data =
[[120 147 138 140 117 151 148 150 123 120 132 140 134 104 110]
 [120 149 120 140 125 111 124 110 110 142 111 119 151 138 115]
 [137 138 149 135 119 115 118 110 147 109 105 136 105 152 126]]
The entry just right of the centre entry is 110
The first entry in the row that holds the smallest entry: 120
The entry directly below the centre entry is 110
The last entry, reading row by row -> 126
Find the bottom-left entry.
137
Find the entry just left of the smallest entry.
134
The last entry of the smallest entry's row: 110
The entry just right of 109 is 105
Find the entry just left of 132.
120
The entry directly above 109 is 142
The median entry: 125
Find the entry directly above 136.
119
The top entry of the column that holds the smallest entry is 104
The third entry in reading order is 138
The entry directly above the largest entry: 138

Read these off the row that follows.
1) The first entry from the right?
2) The entry just left of 140?
3) The fifth-last entry?
array([142, 140, 145, 144, 157, 139, 147, 141])
1) 141
2) 142
3) 144

m = 138  134  132  113  146  123  119  128  125  126  104  133  132  126  125  140
The entry just left of the largest entry is 113
The entry just left of the smallest entry: 126
The entry just right of the smallest entry -> 133
What is the entry just left of 134? 138
The minimum -> 104

x =
[[129 128 119 127 129 125 128 118]
 [107 129 124 120 139 123 138 133]
 [114 142 127 128 134 123 121 117]
 [138 128 117 128 125 133 114 146]
 [115 131 131 128 113 112 110 140]
 [132 129 134 145 115 132 135 114]
 [128 132 129 136 135 128 130 135]
 [121 122 130 133 107 124 124 138]
 [134 126 124 130 129 136 120 119]
 [143 141 109 126 120 143 118 119]
 [128 126 126 138 132 133 115 106]
 [146 128 123 129 134 130 131 122]
 [125 131 115 115 138 128 124 125]
 [124 118 124 113 129 139 114 135]]
Indices start at 1.
The entry at row 3, column 3 -> 127
The entry in row 2 and column 1 is 107
Give the entry in the bottom-left corner.
Answer: 124
Give the bottom-right entry.
Answer: 135
The top-left entry: 129
The entry at row 3, column 2: 142
Give the top-right entry.
Answer: 118
Give the entry at row 1, column 2.
Answer: 128
Give the entry directly above the smallest entry.
Answer: 119
The entry at row 3, column 1 is 114
Give the entry in row 1 and column 3.
Answer: 119
The entry directly above 142 -> 129
Give the entry just right of 110.
Answer: 140
The entry in row 2 and column 3 is 124

W =
[[152 123 127 138 138 124 129 136 108 140 131 134 132]
 [125 136 131 126 122 122 128 130 131 122 108 136 113]
 [128 129 128 128 128 129 128 127 128 127 128 129 128]
 [129 127 127 128 129 128 127 130 128 129 128 126 128]
 [128 133 130 125 123 126 130 127 129 123 114 135 119]
 [133 127 125 130 129 126 127 133 125 130 130 126 127]
 [128 132 129 125 124 128 130 126 128 124 121 133 124]
 [129 130 129 126 125 128 130 126 127 125 123 132 125]
 [130 127 127 128 128 128 127 130 128 130 129 126 128]]
Report the second largest entry.
140
Report the last entry, reading row by row.
128
The entry directly below the centre entry: 127
Report the entry just left of the centre entry.
126
Report the 3rd entry on the diagonal from the top-right corner.
128
The entry in the bottom-left corner is 130
The first entry, reading row by row -> 152
Report the 3rd entry, reading row by row.
127
Report the 2nd entry on the main diagonal.
136
The top-right entry is 132
Report the smallest entry in the last row.
126
The 4th entry, reading row by row: 138
Report the smallest entry in the first row.
108
Report the fourth-last entry, reading row by row.
130
The 3rd-last entry, reading row by row: 129
Report the entry just left of 135.
114
Report the smallest entry in the first column.
125
Report the entry directly below 121.
123
Report the entry just right of the centre entry.
127

Read these off the matrix that follows. Indices start at 1.
1) Which number is the bottom-right entry?
2) Which number is the entry directly below 128?
3) Which number is the entry at row 2, column 1?
4) Which number is the entry just right of the largest entry?
5) Which number is the entry in row 3 and column 1?
6) Which number is the entry in row 1 and column 1?
7) Which number is the entry just left of 139?
8) Which number is the entry just right of the centre entry?
122  124  135  128  130  124  139  121  129
149  146  116  108  104  138  131  110  135
130  130  122  134  127  126  142  131  129
1) 129
2) 108
3) 149
4) 146
5) 130
6) 122
7) 124
8) 138
